Below are the code and all the weights of a small trained network. Each question names an input and a class and asks about switching units off, where a switched-off unit gives its printed mean instead of its output.

import numpy as np


def w(rows, s, z=0):
    codes = np.array(rows[::2]) - 128.0
    scale = np.full(codes.shape[1], s)
    scale[-1] = z or s
    return codes * scale


def f(y):
    return y / 2 * (1 + np.tanh(0.7978845608 * (y + 0.044715 * y**3)))


def log_softmax(a):
    a = a - a.max(-1, keepdims=True)
    return a - np.log(np.exp(a).sum(-1, keepdims=True))


def net(x, mask):
    res = np.array(x, float).reshape(1, 5) / 4 @ E
    y = f(res @ A[0][:, :-1].T + A[0][:, -1])
    res = res + np.where(mask, y, B[0][:, -1]) @ B[0][:, :-1]
    return log_softmax(res[-1] @ U[:, :-1].T + U[:, -1])


A, B = {}, {}
E = w([
[164,143,11,197,103,181,117,141,121,149,121,187],'x0',
[127,172,56,175,101,30,109,118,208,138,192,75],'x1',
[170,164,133,76,115,129,200,107,165,107,107,147],'x2',
[91,24,114,109,164,95,196,255,126,139,102,170],'x3',
[22,99,127,138,53,77,180,49,76,63,47,173],'x4',
],0.0087)
A[0] = w([
[139,146,75,121,111,90,160,111,237,116,160,142,204],'n1',
[101,126,143,158,121,147,89,173,100,170,159,80,187],'n2',
[188,117,126,72,176,195,113,182,208,124,155,90,65],'n3',
[116,164,92,190,128,68,165,145,166,134,125,62,29],'n4',
[128,184,153,153,126,178,126,68,121,118,145,125,153],'n5',
[157,155,165,138,150,255,216,141,90,106,101,141,205],'n6',
[165,117,32,143,64,163,122,146,91,134,145,162,100],'n7',
[108,80,216,70,126,84,133,118,128,115,147,11,147],'n8',
[77,98,107,158,82,74,166,99,93,74,93,126,79],'n9',
[172,154,113,119,191,131,105,193,131,108,149,101,2],'n10',
[119,94,130,153,152,93,205,234,137,152,100,152,91],'n11',
],0.0088,0.0018)
B[0] = w([
[78,79,88,115,106,123,80,191,105,255,165,171,211],'n1',
[103,143,82,118,112,60,163,119,175,150,86,100,184],'n2',
[68,210,122,146,153,98,185,145,135,192,87,95,254],'n3',
[60,56,209,154,101,129,149,80,131,208,193,155,189],'n4',
[199,123,143,104,135,234,112,99,197,150,108,82,224],'n5',
[73,82,176,168,78,89,45,199,127,167,105,182,249],'n6',
[172,152,70,61,176,157,145,166,116,50,88,208,210],'n7',
[228,125,90,117,104,67,82,174,133,72,174,168,238],'n8',
[109,190,154,95,144,151,196,146,74,110,81,99,230],'n9',
[30,225,142,159,97,132,189,108,90,80,117,148,202],'n10',
[165,105,136,120,45,222,139,47,251,102,176,75,221],'n11',
],0.0083,0.0085)
U = w([
[157,90,171,166,90,254,132,80,206,97,188,50,98],'0',
[80,172,161,156,148,98,215,128,93,113,91,100,55],'1',
[96,46,181,184,114,107,68,147,118,169,157,177,141],'2',
[136,87,116,129,117,91,106,153,163,138,96,114,251],'3',
[185,130,72,130,143,75,109,180,150,37,176,200,62],'4',
],0.0081,0.0032)

Each question gives the input, the list of numbers given to net, and the class t.
The units are the neurons (one row each of A and B). Each row of codes is followed by its name. A weight is (code - 128) times the scale printed after its matrix; where a second scale follows, it is the last column's (A, B and U).
mask holds one flag per neuron, in row order. A switched-off neuron (its flag False) gives its mean, the last column of its row in B, instead of its output. The means were averaged over made-up inputs and are rounded, as every weight is.
A unit's drop is (log p(t) with every unit on - log p(t) with that unit switched off) / (log p(t) with every unit on - log p(t) with every unit switched off).
The circuit of an input: a set's keep is (log p(t) with only the set's units on - log p(t) with every unit switched off) / (log p(t) with every unit on - log p(t) with every unit switched off). Starting from all 11 units, units are removed one at a time, each time the one whose removal leaves the highest keep (on an exact tie, the one counted first), for as long as the keep stays at least 0.8.
units of the circuit, in order: the units of the circuit, biggest drop first
unit that matters most: the unit with the biggest drop
k most important neurons: the k neurons with the biggest drops, biggest first
drop of u: that unit's drop, to one decimal
input [3,-6,-5,3,7], class 1: unit that matters most => n9
input [7,-7,0,-2,-1], class 2: 3 most important neurons => (n6 n8 n9)
input [-7,7,4,1,5], class 2: units of the circuit, in order => (n4 n1)
input [8,-2,1,1,7], class 4: 4 most important neurons => (n7 n3 n10 n4)
input [3,3,-5,8,7], class 0: 2 most important neurons => (n11 n3)
input [-8,3,-6,-6,0], class 4: 2 most important neurons => (n8 n11)
input [2,6,-7,0,-8], class 1: 2 most important neurons => (n10 n3)
input [-2,5,3,2,0], class 2: 2 most important neurons => (n1 n4)
input [-2,7,-8,-1,8], class 1: 2 most important neurons => (n9 n6)
input [2,5,-3,3,0], class 2: 2 most important neurons => (n4 n5)
input [4,8,-4,-1,8], class 1: 2 most important neurons => (n9 n6)
input [-5,-8,3,6,3], class 2: 2 most important neurons => (n6 n5)
input [5,5,-3,-2,2], class 2: 4 most important neurons => (n4 n1 n8 n11)
input [0,6,1,3,-5], class 2: units of the circuit, in order => (n4)
input [-8,7,0,-2,-2], class 4: 2 most important neurons => (n8 n6)
input [-3,4,4,-1,-5], class 1: 2 most important neurons => (n3 n6)
input [8,1,7,8,6], class 0: 2 most important neurons => (n11 n8)
input [-2,-3,1,8,1], class 0: drop of n11 => 0.9
input [4,0,-7,7,-3], class 0: drop of n11 => 1.1
input [3,-7,5,1,5], class 2: unit that matters most => n6
input [3,0,-7,-7,6], class 0: drop of n3 => 0.6
input [-6,2,1,3,-3], class 4: drop of n7 => -0.1
